Here is a tiny trained network, its code and every weight. The questions are about switching its units off for an input and a target symbol, where a switched-off unit gives its printed mean instead of its output.

import numpy as np


def w(rows, s, z=0):
    codes = np.array(rows[::2]) - 128.0
    scale = np.full(codes.shape[1], s)
    scale[-1] = z or s
    return codes * scale


def f(y):
    return np.maximum(y, 0)


def softmax(a):
    e = np.exp(a - a.max(-1, keepdims=True))
    return e / e.sum(-1, keepdims=True)


def log_softmax(a):
    a = a - a.max(-1, keepdims=True)
    return a - np.log(np.exp(a).sum(-1, keepdims=True))


def net(x, mask):
    ids = ['αβγδζηθλμξπστφψω'.index(c) for c in x.split()]
    T = len(ids)
    res = E[ids] + P[:T]
    q, k, v = (res @ M[0].T for M in (Q, K, V))
    z = softmax(np.where(np.tri(T) > 0, q @ k.T / 2**0.5, -1e9)) @ v
    res = res + np.where(mask[0], z, O[0][:, -1]) @ O[0][:, :-1]
    y = f(res @ A[0][:, :-1].T + A[0][:, -1])
    res = res + np.where(mask[1:9], y, B[0][:, -1]) @ B[0][:, :-1]
    return log_softmax(res[-1] @ U[:, :-1].T + U[:, -1])


Q, K, V, O, A, B = {}, {}, {}, {}, {}, {}
E = w([
[144,86,123,102,53],'α',
[110,96,95,138,147],'β',
[98,136,104,223,105],'γ',
[99,100,107,102,163],'δ',
[177,178,118,183,203],'ζ',
[102,90,109,124,161],'η',
[149,114,154,222,118],'θ',
[133,74,123,163,127],'λ',
[136,117,153,184,133],'μ',
[136,59,101,137,105],'ξ',
[130,166,115,159,102],'π',
[88,83,81,83,154],'σ',
[86,93,48,133,94],'τ',
[252,148,221,117,125],'φ',
[77,163,136,148,176],'ψ',
[108,191,117,146,78],'ω',
],0.012)
P = w([
[210,146,33,146,151],'0',
[170,135,74,131,142],'1',
[129,131,87,143,124],'2',
[98,126,109,157,111],'3',
[69,124,129,155,105],'4',
[45,119,151,155,95],'5',
[24,113,181,159,92],'6',
[1,107,197,162,89],'7',
],0.0064)
Q[0] = w([
[199,74,137,66,252],'head 0',
[33,57,61,206,69],'head 0',
],0.026)
K[0] = w([
[185,225,50,96,138],'head 0',
[5,174,123,87,75],'head 0',
],0.024)
V[0] = w([
[102,1,91,43,229],'head 0',
[255,56,206,233,158],'head 0',
],0.012)
O[0] = w([
[115,143,201,38,173,1],'head 0',
[11,116,194,156,73,72],'head 0',
],0.011,0.0063)
A[0] = w([
[179,5,86,83,145,154],'neuron 0',
[215,118,88,144,188,180],'neuron 1',
[104,239,195,180,200,252],'neuron 2',
[194,66,139,62,151,94],'neuron 3',
[158,39,168,86,97,161],'neuron 4',
[157,229,247,120,154,220],'neuron 5',
[98,63,151,130,211,150],'neuron 6',
[240,205,234,182,90,194],'neuron 7',
],0.011,0.0039)
B[0] = w([
[125,158,32,31,100,190],'neuron 0',
[124,64,205,168,185,246],'neuron 1',
[70,174,59,77,247,165],'neuron 2',
[180,83,154,238,118,155],'neuron 3',
[107,122,144,186,38,143],'neuron 4',
[5,54,208,100,70,150],'neuron 5',
[104,193,155,165,92,140],'neuron 6',
[255,213,161,39,89,178],'neuron 7',
],0.017,0.011)
U = w([
[59,124,136,140,147,200],'α',
[194,142,178,222,125,186],'β',
[73,136,136,144,203,99],'γ',
[172,152,159,77,157,2],'δ',
[134,163,183,85,88,158],'ζ',
[100,143,134,68,136,206],'η',
[103,89,198,110,145,2],'θ',
[124,38,68,105,171,127],'λ',
[121,153,123,132,137,67],'μ',
[43,159,105,253,111,192],'ξ',
[112,130,142,161,132,79],'π',
[102,204,77,154,186,67],'σ',
[131,143,133,122,134,28],'τ',
[139,112,78,96,2,219],'φ',
[104,73,186,179,106,56],'ψ',
[171,253,52,100,133,139],'ω',
],0.0061,0.0017)

Each question gives the input, a string of symbols that net reads in full, and the target symbol t.
The units are the heads (2 rows each of Q, K, V and O) and the neurons (one row each of A and B). Each row of codes is followed by its name. A weight is (code - 128) times the scale printed after its matrix; where a second scale follows, it is the last column's (O, A, B and U).
mask holds one flag per unit, heads first, then neurons. A switched-off unit (its flag False) gives its mean, the last column of its rows in O or B, instead of its output. The means were averaged over made-up inputs and are rounded, as every weight is.
A unit's drop is (log p(t) with every unit on - log p(t) with that unit switched off) / (log p(t) with every unit on - log p(t) with every unit switched off).
The circuit of an input: a set's keep is (log p(t) with only the set's units on - log p(t) with every unit switched off) / (log p(t) with every unit on - log p(t) with every unit switched off). Starting from all 9 units, units are removed one at a time, each time the one whose removal leaves the highest keep (on an exact tie, the one counted first), for as long as the keep stays at least 0.8.
circuit, biggest first: the units of the circuit, biggest drop first
unit that matters most: the unit with the biggest drop
k most important neurons: the k neurons with the biggest drops, biggest first
input θ α δ ω θ θ α θ, target ω: circuit, biggest first -> (neuron 1; neuron 7)
input θ ω θ μ ω δ, target λ: 2 most important neurons -> (neuron 0; neuron 1)
input ω π ω θ α ω μ β, target λ: 2 most important neurons -> (neuron 0; neuron 7)
input θ τ θ α θ η θ λ, target ξ: 3 most important neurons -> (neuron 7; neuron 6; neuron 4)
input π ω η ξ ω ω η λ, target λ: circuit, biggest first -> (head 0; neuron 0; neuron 7)
input ψ ω θ δ, target λ: circuit, biggest first -> (head 0; neuron 0; neuron 7; neuron 1)
input ω θ σ, target λ: most important neuron -> (neuron 1)
input ω α τ θ τ λ, target β: circuit, biggest first -> (head 0; neuron 3)
input ω θ ω ω α, target φ: circuit, biggest first -> (neuron 1; neuron 2)
input ω θ ω ω η, target λ: circuit, biggest first -> (head 0; neuron 0; neuron 1)
input ω ψ ω ξ, target λ: 2 most important neurons -> (neuron 1; neuron 0)
input θ η ω θ η σ ξ, target ψ: circuit, biggest first -> (head 0; neuron 3; neuron 5; neuron 4)
input ξ ω ζ τ γ, target ξ: circuit, biggest first -> (neuron 7; head 0)
input σ γ θ π, target ξ: unit that matters most -> head 0
input θ ω ω ζ, target σ: circuit, biggest first -> (neuron 2; head 0; neuron 1)
input λ τ ξ θ η σ δ, target ψ: 3 most important neurons -> (neuron 3; neuron 5; neuron 4)
input θ ω η θ ω ω, target β: circuit, biggest first -> (head 0; neuron 0; neuron 2)
input ξ ω α θ, target ω: circuit, biggest first -> (neuron 1; head 0; neuron 7)
input ω θ σ ω α ω α, target φ: 4 most important neurons -> (neuron 1; neuron 4; neuron 2; neuron 0)
input ω α ω, target ω: 2 most important neurons -> (neuron 1; neuron 5)
input ω θ ω ω ω η α ω, target ω: circuit, biggest first -> (neuron 1)
input ζ ω ω ω ω π, target β: 3 most important neurons -> (neuron 0; neuron 2; neuron 1)
input α ω α τ ω α ω ψ, target γ: circuit, biggest first -> (neuron 2; neuron 7)
input θ ω θ θ π, target ξ: 3 most important neurons -> (neuron 7; neuron 0; neuron 1)
input ω η α α θ φ, target ζ: 4 most important neurons -> (neuron 7; neuron 5; neuron 1; neuron 0)
